Here are made-up nodes, facts about them, and rows of numbers that follow some of those facts. Name the node behind each unnamed row.

How the nodes are related:
Σ togur <- brebal
Σ zadrami <- gagri,zoplor,nizar,nazul
Σ gagri <- vani,babi
Σ gofli <- skovel,skagrus,tilan,skitra
Σ dritrus <- gorir,skunesta
Σ kizal <- gorir,muliso,tilan
Σ losun <- breplevis,drakun,nerum
Σ soskas <- kazus
Σ feskem <- kazus,zotu
Σ zilitrek <- tovuki,zistek
Σ teklusus <- dritrus,lito,takladrus,gofli,feskem,zadrami
Σ patom <- fustol,zoplor,feskem,zadrami,kizal,togur
Σ nizar <- treral,sadukek
Σ soklu <- treral,depoko,linilun,kobi
Σ muliso <- skagrus
Σ fladro <- soste
Σ nerum <- soste,kizol
Σ leba <- soste
Σ misa <- soste
Σ seta <- depoko
Σ lamel <- depoko
Σ tilan <- soskas,skovak
Σ takladrus <- losun
Σ tregri <- flenuk
Σ brebal <- linilun,nerum
Σ gorir <- nizar,stutukam
Σ murel <- plivum,leba,misa
Σ kledrun <- lito,driso,zilitrek,masi,togur
Σ lito <- truflodras,togur
Σ grukler <- skovak,fletre
Σ britribin <- lavo
Σ truflodras <- flagrakis,mibok,nerum
Σ dreske <- mibok,kikli,togur
Σ kazus <- stutukam,fletre
Σ babi <- stutukam
Σ nazul <- rabra
Σ tovuki <- koses
Σ breplevis <- gamor
Σ gamor <- tregri
Σ dofalum <- zilitrek
Σ vani <- brezapu
Σ kudor <- leba
Σ kobi <- kizol
Σ linilun <- britirur
Σ fletre <- nerum
Σ tetri <- zugar
Σ zotu <- zugar,gipus
Σ soste <- zugar
Σ skagrus <- gipus
Σ britirur <- kobi
π kuplak <- veklu,nizar,skunesta,tregri
π zoplor <- kizonak
π lito <- brebal,gagri,flalo
π ploma <- gritek,zadrefa,kizal,togur
π moskis <- vani,drakun
π kapan <- lamel,britribin,flagrakis,klosan
π britribin <- skovel,depoko,soskas
π skitra <- tedris,tetri
π voke <- gorir,muliso,fletre
π skobezak <- kazus,tilan
π zistek <- kledrun
π tedris <- tovuki,britirur
π kisos <- dritrus,driso
π klosan <- fladro,plivum
π brebal <- kudor
π grukler <- fustol
π grarik <- drasi
π tava <- skagrus,mibok,soklu
π brimes <- dreske,flenuk,skovak,grukler
π rabra <- soste,zugar,tava
π treral <- losun,leba
π stutri <- dofalum,zistek,koses,brezapu
π zilitrek <- zoplor,vune
π breplevis <- linilun
π gamor <- zoga
π kizonak <- truflodras
π bobina <- zotu
π zadrefa <- lavo,seta
π kizol <- takladrus,feskem
π vani <- gofli
π takladrus <- stutukam
π nerum <- misa,kikli,voke
π sadukek <- masi
π gipus <- zadrami,kisos
π zoga <- teklusus
π zugar <- babi
π sistul <- skitra,bobina
π vune <- murel
π klevek <- skobezak
π koses <- kobi,nazul

Some nodes and their rows:
.00,.00,.02,-.03,.03,.00,.10,-.04,.02,.04,-.05,-.04,.07,.00,-.06,-.03,.02,.12,-.04,-.09,.04,.02,-.08,.01,-.04,-.05,-.02,-.04,-.02,-.12,.08,.04,-.01,-.02,.00,-.03,.01,.10,-.04 : zoplor
.01,.02,-.05,.01,.01,-.04,.01,-.03,.01,.04,-.04,.00,.05,.03,.05,.05,.02,.02,.04,-.03,.02,.00,.00,-.01,-.02,.05,.02,-.06,-.01,.05,.01,.05,.07,-.02,.00,.01,.00,.05,.01 : kazus
.00,.04,.13,.03,.09,.06,.07,.09,-.03,-.01,.07,.02,.06,-.03,-.14,.00,.06,-.08,.02,-.14,.07,-.02,.03,-.03,-.08,-.10,-.13,.10,.06,-.08,.03,-.06,-.04,.06,-.05,-.07,-.15,.13,.00 : flagrakis
.03,.03,.12,.02,.07,.08,.13,.06,-.03,-.06,.02,.05,-.06,.00,-.09,-.01,.00,.08,-.01,-.05,.04,.00,.09,.00,.06,.01,-.18,.10,-.02,-.18,-.02,-.07,-.01,.10,-.01,-.08,-.07,.08,-.01 : masi
.02,-.01,.02,-.04,.04,.04,.09,-.06,.06,.02,-.04,-.08,.09,-.05,-.10,-.03,-.01,.12,-.10,-.10,.00,.04,-.10,.00,-.07,-.10,.01,-.04,-.05,-.12,.05,.07,-.05,-.04,.02,-.06,.01,.08,-.04 : sadukek
.00,.00,.00,-.01,-.01,-.01,-.01,.00,.00,.00,.00,.00,.01,.00,.01,.00,-.01,.00,.01,.02,.00,.00,.00,.00,.00,.01,.01,.01,-.01,.01,.00,-.01,.01,.00,.00,.00,.00,.02,.01 : bobina
-.01,.04,.04,.01,.02,.02,.03,.06,-.04,.00,.02,.03,.00,.03,-.01,.02,.01,-.01,.05,-.01,.02,-.01,.05,.00,-.03,.06,-.06,.05,.01,-.01,.02,-.03,.03,.07,-.05,-.05,-.04,.05,.04 : lito
.06,.03,-.08,.00,.01,-.03,.04,-.07,.02,.04,-.08,.00,.05,.01,.08,.08,.02,.03,.05,-.06,.01,.01,-.01,-.05,.00,.09,.02,-.10,-.02,.06,-.02,.07,.08,-.04,.02,-.02,-.01,.05,-.02 : muliso
-.03,.07,.02,.02,-.02,.02,.00,.10,-.08,-.05,.03,.09,-.08,.09,.05,.04,-.02,.01,.09,.12,-.02,-.02,.14,.05,.03,.18,-.08,.08,-.02,.02,.01,-.06,.07,.14,-.07,-.06,.03,-.02,.10 : kledrun
-.03,.05,-.07,.00,-.03,-.04,-.03,.02,-.04,.03,-.03,.02,.03,.07,.09,.05,.01,-.01,.09,.06,-.01,-.01,.01,.02,-.05,.14,.04,-.05,.00,.12,.03,.03,.08,.02,-.05,.00,.04,-.01,.06 : teklusus
-.13,.05,.01,-.13,-.07,.00,.15,-.03,-.04,.07,-.16,-.07,.10,.06,-.05,-.15,-.03,.13,-.01,.03,-.05,.04,-.20,.13,-.13,.12,.08,-.10,.00,-.16,.28,.02,-.04,.05,-.09,-.12,.21,.00,.03 : nazul
-.13,.04,.07,-.20,-.07,.05,.27,-.07,-.02,.08,-.23,-.11,.14,.02,-.15,-.24,-.05,.20,-.07,-.04,-.06,.07,-.31,.15,-.15,.08,.08,-.12,.02,-.32,.38,.01,-.13,.05,-.08,-.18,.24,.04,-.03 : rabra
.07,-.02,-.07,-.06,-.04,.16,-.26,.06,.10,-.14,.17,-.20,.09,-.09,-.04,.10,-.23,.01,-.13,.26,-.27,.04,.08,.04,-.26,-.05,.18,.14,-.17,.26,-.16,.12,-.07,-.05,-.02,-.09,.09,-.15,.19 : lamel
.00,-.02,-.01,.01,.04,-.04,.06,-.06,.04,.05,-.04,-.02,.06,.00,-.03,.00,.05,.13,-.05,-.11,.06,.01,-.05,-.01,-.02,-.08,-.02,-.05,-.05,-.07,.03,.07,.02,-.04,.03,.02,-.02,.10,-.05 : stutukam
.00,.02,-.05,-.01,.00,-.02,.02,-.03,.01,.04,-.04,-.02,.06,.02,.02,.03,.01,.06,.01,-.03,.01,.00,-.03,.00,-.05,.03,.02,-.06,-.03,.01,.03,.07,.04,-.02,-.01,.00,.02,.04,.01 : gorir
.05,.01,.02,-.01,-.04,-.04,.05,-.12,.09,.06,-.06,.04,.03,-.07,.01,-.02,.06,-.10,-.04,-.09,.03,.04,-.01,-.09,.10,-.06,.05,.02,.04,-.01,.01,-.04,-.06,-.04,.10,.04,-.08,.01,-.07 : zugar
.15,-.01,-.05,.01,.07,.02,.11,-.13,.07,.04,-.10,-.02,.06,-.05,.02,.09,.03,.08,.00,-.19,.05,.02,-.04,-.12,.06,.00,-.04,-.12,-.03,-.01,-.09,.09,.05,-.10,.09,-.03,-.08,.12,-.10 : skovel
-.02,.04,.01,-.01,-.11,-.08,-.02,-.08,.06,.04,-.02,.07,.01,-.04,.05,-.04,.05,-.20,-.01,.02,-.01,.03,.03,-.06,.09,-.03,.11,.08,.07,.06,.06,-.10,-.07,.00,.08,.07,-.05,-.08,-.01 : soste
.06,-.02,.04,-.03,.04,.09,.02,-.02,.07,-.03,.02,-.10,.09,-.08,-.11,.00,-.05,.08,-.12,-.05,-.05,.03,-.05,-.01,-.11,-.13,.02,.03,-.07,-.05,-.02,.07,-.08,-.04,.02,-.07,-.01,.05,.00 : treral
.01,.00,.00,-.01,-.01,.00,-.01,.00,.00,.00,.00,.01,.01,.01,.01,.00,.00,.00,.01,.02,.01,.01,.01,.00,.00,.01,.01,.01,-.01,.01,.00,.00,.00,.00,-.01,.01,.00,.01,.01 : tedris

Rows to name:
No name comes twice in this set of rows, the named rows included.
.06,.00,.00,-.02,.05,.01,.10,-.07,.04,.03,-.07,-.04,.07,-.03,-.04,.02,.02,.10,-.03,-.14,.04,.02,-.07,-.04,-.01,-.04,-.03,-.08,-.03,-.08,.00,.06,.00,-.05,.03,-.04,-.03,.11,-.07 -> skunesta
-.01,.01,-.03,-.03,.00,.01,.02,-.02,.02,.02,-.02,-.05,.07,.01,-.01,.01,-.02,.07,-.02,.00,-.03,.01,-.04,.03,-.09,.01,.04,-.03,-.05,.00,.05,.07,.01,-.01,-.02,-.03,.05,.03,.02 -> nizar
.15,-.04,.13,-.02,.00,.13,.18,-.04,.03,-.17,-.07,.13,-.31,.01,.00,-.04,-.11,.32,-.15,.10,-.01,.05,.20,.00,.41,.12,-.23,.12,-.17,-.36,-.17,-.08,.01,.14,.14,-.09,.06,-.04,-.07 -> koses
.00,.01,.11,-.03,-.16,-.09,.03,-.21,.19,.06,-.04,.11,-.01,-.15,-.04,-.16,.10,-.30,-.17,-.05,.01,.08,.00,-.11,.22,-.23,.17,.17,.09,-.08,.10,-.18,-.23,-.02,.21,.13,-.12,-.13,-.10 -> plivum
.02,.03,-.03,.01,.01,-.02,-.01,-.01,.00,.02,-.02,.00,.04,.01,.04,.05,.02,-.02,.06,-.03,.02,.00,.01,-.03,-.03,.05,.02,-.03,.01,.07,-.01,.03,.05,-.01,-.01,.01,-.03,.04,.01 -> fletre
-.02,.05,.13,.04,.10,.05,.08,.11,-.05,-.01,.07,.02,.07,-.01,-.13,.00,.06,-.07,.05,-.13,.08,-.02,.04,-.02,-.10,-.07,-.14,.11,.06,-.09,.04,-.06,-.04,.08,-.07,-.07,-.14,.14,.02 -> mibok
.10,-.01,.13,.00,.02,.11,.16,.01,.00,-.13,-.04,.11,-.23,.02,-.03,-.03,-.06,.23,-.08,.06,.01,.03,.17,.01,.29,.09,-.22,.11,-.11,-.30,-.11,-.09,.01,.15,.07,-.09,.02,.00,-.04 -> zistek
.08,-.31,.07,-.07,.01,-.01,-.29,.23,-.30,-.11,.08,-.13,-.18,-.08,.03,-.15,-.09,-.05,.20,.12,.18,-.04,-.30,-.03,.15,-.05,.00,-.17,.21,.02,-.21,-.14,-.03,-.22,-.15,.16,.10,.03,-.19 -> tregri
.03,.04,-.05,.00,-.03,-.04,.01,-.08,.04,.05,-.06,.03,.04,-.01,.07,.04,.04,-.06,.03,-.04,.01,.01,.00,-.05,.03,.05,.04,-.04,.01,.07,.00,.01,.03,-.03,.04,.01,-.03,.01,-.02 -> zotu
.05,-.01,.07,-.01,.04,.07,.00,.01,.05,-.03,.06,-.06,.07,-.09,-.10,.00,-.02,-.02,-.06,-.07,-.01,.02,-.01,-.05,-.07,-.14,-.02,.08,-.01,-.03,-.04,.00,-.08,-.03,.01,-.05,-.08,.06,-.01 -> kizol
.02,-.06,.02,-.01,.01,.00,-.08,.08,-.09,-.02,.02,-.03,-.01,-.02,.01,-.02,-.01,-.06,.10,.02,.06,-.01,-.07,-.03,.01,.00,.00,-.03,.08,.04,-.04,-.05,.00,-.04,-.06,.03,-.01,.04,-.03 -> losun
.02,.01,.03,-.02,.05,.02,.11,-.04,.02,.03,-.05,-.03,.06,-.01,-.06,-.01,.03,.09,-.03,-.12,.04,.02,-.06,-.01,-.04,-.03,-.04,-.04,-.01,-.10,.06,.03,-.01,-.01,.00,-.05,-.02,.10,-.04 -> fustol
-.06,.02,-.02,-.03,-.01,-.03,.04,-.01,-.01,.05,-.05,-.02,.06,.04,.00,-.02,.01,.09,.00,.00,.01,.01,-.06,.05,-.08,.03,.03,-.05,-.03,-.04,.11,.05,.03,.01,-.04,-.01,.06,.04,.02 -> zadrami

Now the same nodes, written a new way:
Some nodes and their rows:
.01,.06,-.03,-.17,.07,-.16,.02,-.03,-.12,.09,.07,-.04,.07,-.07 : flagrakis
.02,-.05,.12,.04,-.02,.35,.04,-.04,.10,-.08,-.07,.06,-.15,-.01 : kizonak
.15,.01,-.20,.70,.11,.61,-.14,.12,-.16,.19,-.22,-.20,-.07,-.13 : teklusus
.14,-.18,.09,.03,.07,.19,-.08,-.13,.33,-.74,-.02,-.04,.23,-.29 : murel
-.19,.03,-.37,-.04,-.12,.00,.09,.16,.07,-.02,-.02,-.19,.04,.14 : skovel
-.05,.07,-.15,.03,.01,-.06,-.01,.10,-.03,.05,.01,-.06,.06,.04 : skunesta
.07,-.07,-.16,-.07,-.03,-.37,.08,-.34,-.06,.28,.03,-.09,-.17,-.18 : masi
.15,-.20,-.01,.08,-.07,-.05,.13,-.55,.06,.27,-.09,-.05,-.43,-.25 : kledrun
.03,-.04,.11,.04,-.02,.34,.04,-.05,.10,-.09,-.07,.06,-.13,-.02 : zoga
.06,-.05,-.06,-.09,.07,-.19,-.08,-.03,.15,-.50,.07,-.07,.33,-.20 : plivum
.00,.00,.03,-.08,.03,-.15,.03,-.06,-.06,.06,.04,-.02,.00,-.04 : kikli
-.01,-.06,.15,.05,.02,.41,.06,-.04,.14,-.08,-.07,.07,-.16,.00 : seta
.19,.22,-.41,.44,.11,.41,-.13,.25,-.46,.32,-.09,-.18,.21,-.14 : takladrus
.36,.32,-.02,-.55,-.17,.41,.11,.11,-.68,.16,.04,.16,.32,.06 : breplevis
.03,-.06,.15,.03,-.03,.38,.05,-.07,.13,-.11,-.06,.06,-.15,-.02 : britribin
.03,-.06,.14,-.02,-.08,.39,.07,-.03,.09,-.13,-.06,.05,-.14,.02 : grukler
.05,-.07,.11,.05,-.02,.33,.04,-.06,.10,-.07,-.05,.04,-.15,-.02 : kisos
-.18,.11,-.73,.49,-.04,.25,-.02,.33,-.09,.21,-.15,-.43,.10,.09 : gofli
.00,.02,.03,-.15,.06,-.18,.03,-.06,-.13,.08,.06,-.03,.03,-.07 : mibok
.05,.02,-.04,-.21,.09,-.20,-.08,.02,.04,-.43,.11,-.05,.35,-.19 : soste

Which node is each row?
No name comes twice in this set of rows, the named rows included.
-.09,.00,-.10,-.19,-.10,-.09,.09,.08,.01,-.07,.01,-.07,.04,.14 -> skovak
-.06,.02,-.10,-.10,-.03,-.11,.04,.07,.01,-.05,.04,-.06,.10,.05 -> gipus
-.20,.10,.00,-.09,.20,-.04,.01,.13,.07,.09,.09,.03,-.04,.00 -> depoko
-.17,-.04,-.07,-.02,-.12,-.38,.00,.19,.01,-.02,.02,-.12,.08,.29 -> gorir
.08,.05,-.04,-.16,.16,-.29,.04,-.18,-.29,.22,.09,-.10,.01,-.23 -> truflodras
-.17,-.04,-.15,-.25,-.19,-.17,.12,.12,.02,-.11,.03,-.16,.08,.24 -> soskas
.10,-.18,.24,.07,.14,-.83,.01,-.36,-.36,.38,.02,-.22,-.17,-.14 -> togur
-.01,.02,-.04,-.12,.01,-.13,.01,.03,-.02,-.10,.06,-.03,.13,-.04 -> zugar
.22,.19,-.05,-.43,-.19,.18,.08,.05,-.42,.06,.04,.13,.20,.09 -> gamor
-.02,.04,-.04,-.08,-.01,-.04,.01,.04,-.01,.00,.03,.02,.03,.01 -> lavo
.08,.24,.06,-.47,.19,.05,.07,.10,-.44,.07,.15,.03,.25,-.12 -> nerum
-.09,.10,-.06,-.06,.01,-.18,-.04,.08,.08,.07,.09,.09,.05,.05 -> sadukek
.16,-.02,-.33,.35,.15,-.34,-.02,-.33,-.32,.56,-.06,-.30,-.16,-.36 -> lito

